Below are the code and all the weights of a small trained network. Each question names an input and a class and asks about switching units off, where a switched-off unit gives its printed mean instead of its output.

import numpy as np


def w(rows, s, z=0):
    codes = np.array(rows[::2]) - 128.0
    scale = np.full(codes.shape[1], s)
    scale[-1] = z or s
    return codes * scale


def f(y):
    return np.maximum(y, 0)


def log_softmax(a):
    a = a - a.max(-1, keepdims=True)
    return a - np.log(np.exp(a).sum(-1, keepdims=True))


def net(x, mask):
    res = np.array(x, float).reshape(1, 5) / 4 @ E
    y = f(res @ A[0][:, :-1].T + A[0][:, -1])
    res = res + np.where(mask, y, B[0][:, -1]) @ B[0][:, :-1]
    return log_softmax(res[-1] @ U[:, :-1].T + U[:, -1])


A, B = {}, {}
E = w([
[18,243,127,146,97,22],'x0',
[115,124,83,133,158,127],'x1',
[197,86,193,160,252,62],'x2',
[99,113,97,124,170,135],'x3',
[132,104,131,101,106,109],'x4',
],0.011)
A[0] = w([
[164,125,172,114,189,133,119],'n0',
[225,71,93,111,118,254,7],'n1',
[102,122,103,88,61,208,109],'n2',
[190,98,133,56,179,222,15],'n3',
[119,137,84,108,104,194,123],'n4',
[169,74,151,159,173,87,134],'n5',
[110,136,112,124,80,203,143],'n6',
],0.01,0.0012)
B[0] = w([
[163,59,141,119,155,168,183],'n0',
[1,145,169,145,88,68,252],'n1',
[207,169,148,114,178,173,214],'n2',
[122,154,211,214,121,148,220],'n3',
[200,89,104,67,104,182,185],'n4',
[162,115,64,78,138,191,197],'n5',
[163,141,125,31,177,203,194],'n6',
],0.0097,0.013)
U = w([
[248,129,125,99,152,151,254],'0',
[10,164,151,169,48,90,2],'1',
],0.014,0.0005)

Each question gives the input, the list of numbers given to net, and the class t.
The units are the neurons (one row each of A and B). Each row of codes is followed by its name. A weight is (code - 128) times the scale printed after its matrix; where a second scale follows, it is the last column's (A, B and U).
mask holds one flag per neuron, in row order. A switched-off neuron (its flag False) gives its mean, the last column of its row in B, instead of its output. The means were averaged over made-up inputs and are rounded, as every weight is.
A unit's drop is (log p(t) with every unit on - log p(t) with that unit switched off) / (log p(t) with every unit on - log p(t) with every unit switched off).
The circuit of an input: a set's keep is (log p(t) with only the set's units on - log p(t) with every unit switched off) / (log p(t) with every unit on - log p(t) with every unit switched off). Starting from all 7 units, units are removed one at a time, each time the one whose removal leaves the highest keep (on an exact tie, the one counted first), for as long as the keep stays at least 0.8.
circuit, biggest first: the units of the circuit, biggest drop first
top k neurons: the k neurons with the biggest drops, biggest first
drop when u is switched off: that unit's drop, to one decimal
input [2,3,-4,4,7], class 0: circuit, biggest first => (n1)
input [-7,4,-6,-6,0], class 1: top 4 neurons => (n1, n3, n5, n0)
input [7,2,8,-8,-2], class 0: top 2 neurons => (n1, n5)
input [8,-2,8,8,3], class 0: top 2 neurons => (n1, n5)
input [-3,4,2,-2,4], class 1: top 4 neurons => (n2, n1, n6, n4)
input [2,-1,-2,-2,-3], class 0: top 2 neurons => (n1, n3)
input [-4,3,3,5,3], class 1: top 2 neurons => (n1, n2)
input [-7,4,2,-6,-3], class 1: drop when n1 is switched off => 0.6
input [-8,4,5,-2,-7], class 1: drop when n1 is switched off => 0.9
input [-4,-8,-1,-7,4], class 1: drop when n1 is switched off => 0.6
